Here is a tiny trained network, its code and every weight. The questions are about switching its units off for an input and a target symbol, where a switched-off unit gives its printed mean instead of its output.

import numpy as np


def w(rows, s, z=0):
    codes = np.array(rows[::2]) - 128.0
    scale = np.full(codes.shape[1], s)
    scale[-1] = z or s
    return codes * scale


def norm(h):
    return h / np.sqrt((h * h).mean(-1, keepdims=True) + 1e-5)


def f(y):
    return np.maximum(y, 0)


def softmax(a):
    e = np.exp(a - a.max(-1, keepdims=True))
    return e / e.sum(-1, keepdims=True)


def log_softmax(a):
    a = a - a.max(-1, keepdims=True)
    return a - np.log(np.exp(a).sum(-1, keepdims=True))


def net(x, mask):
    ids = ['βεξπτψ'.index(c) for c in x.split()]
    T = len(ids)
    res = E[ids] + P[:T]
    u = 0
    for l in range(2):
        q, k, v = (norm(res) @ M[l].T for M in (Q, K, V))
        z = softmax(np.where(np.tri(T) > 0, q @ k.T / 4**0.5, -1e9)) @ v
        res = res + np.where(mask[u], z, O[l][:, -1]) @ O[l][:, :-1]
        u += 1
        y = f(norm(res) @ A[l][:, :-1].T + A[l][:, -1])
        res = res + np.where(mask[u : u + 8], y, B[l][:, -1]) @ B[l][:, :-1]
        u += 8
    return log_softmax(norm(res)[-1] @ U[:, :-1].T + U[:, -1])


Q, K, V, O, A, B = {}, {}, {}, {}, {}, {}
E = w([
[90,131,121],'β',
[115,97,147],'ε',
[171,78,134],'ξ',
[147,120,108],'π',
[155,4,137],'τ',
[110,36,56],'ψ',
],0.022)
P = w([
[97,254,169],'0',
[121,107,65],'1',
[124,109,74],'2',
[121,112,77],'3',
[120,111,83],'4',
[118,113,84],'5',
[120,118,86],'6',
[120,117,94],'7',
],0.0058)
Q[0] = w([
[92,67,105],'L0H1',
[6,6,183],'L0H1',
[154,46,137],'L0H1',
[90,30,95],'L0H1',
],0.011)
K[0] = w([
[138,176,204],'L0H1',
[92,177,203],'L0H1',
[155,142,180],'L0H1',
[166,176,246],'L0H1',
],0.011)
V[0] = w([
[154,89,228],'L0H1',
[2,200,138],'L0H1',
[77,52,69],'L0H1',
[200,144,240],'L0H1',
],0.0049)
O[0] = w([
[89,153,226,253],'L0H1',
[78,170,195,81],'L0H1',
[42,122,2,244],'L0H1',
[53,82,94,142],'L0H1',
],0.0071,0.0012)
A[0] = w([
[27,252,93,146],'L0N1',
[23,144,108,154],'L0N2',
[141,119,9,177],'L0N3',
[176,136,58,199],'L0N4',
[75,153,101,175],'L0N5',
[98,132,164,126],'L0N6',
[128,135,204,254],'L0N7',
[85,254,101,185],'L0N8',
],0.0092,0.0022)
B[0] = w([
[78,80,254,190],'L0N1',
[80,153,147,203],'L0N2',
[165,187,185,254],'L0N3',
[136,229,188,199],'L0N4',
[72,95,156,173],'L0N5',
[138,148,87,146],'L0N6',
[241,198,74,164],'L0N7',
[51,65,165,168],'L0N8',
],0.0077,0.0058)
Q[1] = w([
[219,153,233],'L1H1',
[19,86,202],'L1H1',
[83,185,123],'L1H1',
[1,112,147],'L1H1',
],0.013)
K[1] = w([
[156,72,246],'L1H1',
[112,92,83],'L1H1',
[161,162,123],'L1H1',
[108,100,36],'L1H1',
],0.013)
V[1] = w([
[213,202,138],'L1H1',
[121,253,115],'L1H1',
[172,132,179],'L1H1',
[80,89,188],'L1H1',
],0.0049)
O[1] = w([
[45,164,135,59],'L1H1',
[180,100,2,5],'L1H1',
[227,84,145,141],'L1H1',
[64,140,150,188],'L1H1',
],0.007,0.0028)
A[1] = w([
[198,179,136,136],'L1N1',
[167,114,132,133],'L1N2',
[126,126,75,36],'L1N3',
[175,152,101,227],'L1N4',
[172,105,61,253],'L1N5',
[136,250,154,151],'L1N6',
[112,72,114,164],'L1N7',
[205,164,189,109],'L1N8',
],0.015,0.0052)
B[1] = w([
[206,174,191,231],'L1N1',
[137,127,178,196],'L1N2',
[56,107,136,133],'L1N3',
[147,213,18,220],'L1N4',
[97,138,218,254],'L1N5',
[168,12,8,238],'L1N6',
[184,172,95,250],'L1N7',
[72,170,135,245],'L1N8',
],0.012,0.0055)
U = w([
[183,163,77,219],'β',
[40,143,193,142],'ε',
[191,80,187,139],'ξ',
[79,182,96,144],'π',
[99,76,90,117],'τ',
[165,247,214,2],'ψ',
],0.014,0.0041)

Each question gives the input, a string of symbols that net reads in full, and the target symbol t.
The units are the heads (4 rows each of Q, K, V and O) and the neurons (one row each of A and B). Each row of codes is followed by its name. A weight is (code - 128) times the scale printed after its matrix; where a second scale follows, it is the last column's (O, A, B and U).
mask holds one flag per unit, layer by layer, with each layer's heads first. A switched-off unit (its flag False) gives its mean, the last column of its rows in O or B, instead of its output. The means were averaged over made-up inputs and are rounded, as every weight is.
A unit's drop is (log p(t) with every unit on - log p(t) with that unit switched off) / (log p(t) with every unit on - log p(t) with every unit switched off).
The circuit of an input: a set's keep is (log p(t) with only the set's units on - log p(t) with every unit switched off) / (log p(t) with every unit on - log p(t) with every unit switched off). Starting from the 12 units with the biggest drops (on a tie, the unit counted first), units are removed one at a time, each time the one whose removal leaves the highest keep (on an exact tie, the one counted first), for as long as the keep stays at least 0.8.
circuit, biggest first: the units of the circuit, biggest drop first
k most important neurons: the k neurons with the biggest drops, biggest first
k most important neurons of layer l: the k neurons of layer l with the biggest drops, biggest first
drop when u is switched off: that unit's drop, to one decimal
input τ ξ ψ ε ψ ξ π ψ, target ε: circuit, biggest first => [L1N6]
input ψ τ τ β π τ τ ψ, target π: circuit, biggest first => [L1N6; L1N5; L1N1; L1N7]
input ξ ψ τ ξ β β ξ ε, target ξ: 4 most important neurons of layer 1 => [L1N4; L1N8; L1N6; L1N5]
input ψ τ β β ψ ε π ε, target π: 4 most important neurons of layer 0 => [L0N1; L0N3; L0N4; L0N2]
input τ τ τ β τ ψ, target ε: 3 most important neurons => [L1N5; L0N1; L1N6]
input τ τ ψ ψ ψ ε, target ε: 4 most important neurons of layer 1 => [L1N6; L1N4; L1N1; L1N8]
input ψ π ξ π ε, target π: 2 most important neurons => [L1N1; L1N6]
input β β τ β ψ, target β: 3 most important neurons => [L1N5; L1N7; L0N1]
input π τ ξ τ τ ξ ψ, target ψ: circuit, biggest first => [L1N6; L1N5; L1N7]
input ξ τ ε, target ξ: circuit, biggest first => [L0H1; L1N5]
input β ψ ε, target β: circuit, biggest first => [L0N7; L0H1; L1N6]
input β τ ψ, target β: 3 most important neurons => [L0N1; L1N7; L1N5]
input ξ τ τ ψ, target ξ: 4 most important neurons of layer 1 => [L1N4; L1N8; L1N7; L1N6]
input τ τ β ξ ξ β τ ε, target ε: circuit, biggest first => [L1N1]
input ε ε τ π π τ ε, target τ: 3 most important neurons => [L1N6; L0N7; L0N1]
input τ β β ψ τ ψ π, target β: 2 most important neurons of layer 1 => [L1N6; L1N1]
input π ξ π τ ξ π β, target ε: drop when L1N1 is switched off => 0.1
input ξ ψ ξ β τ π ψ, target ξ: drop when L1N5 is switched off => 0.3
input ε π ε, target τ: drop when L0N7 is switched off => 0.6
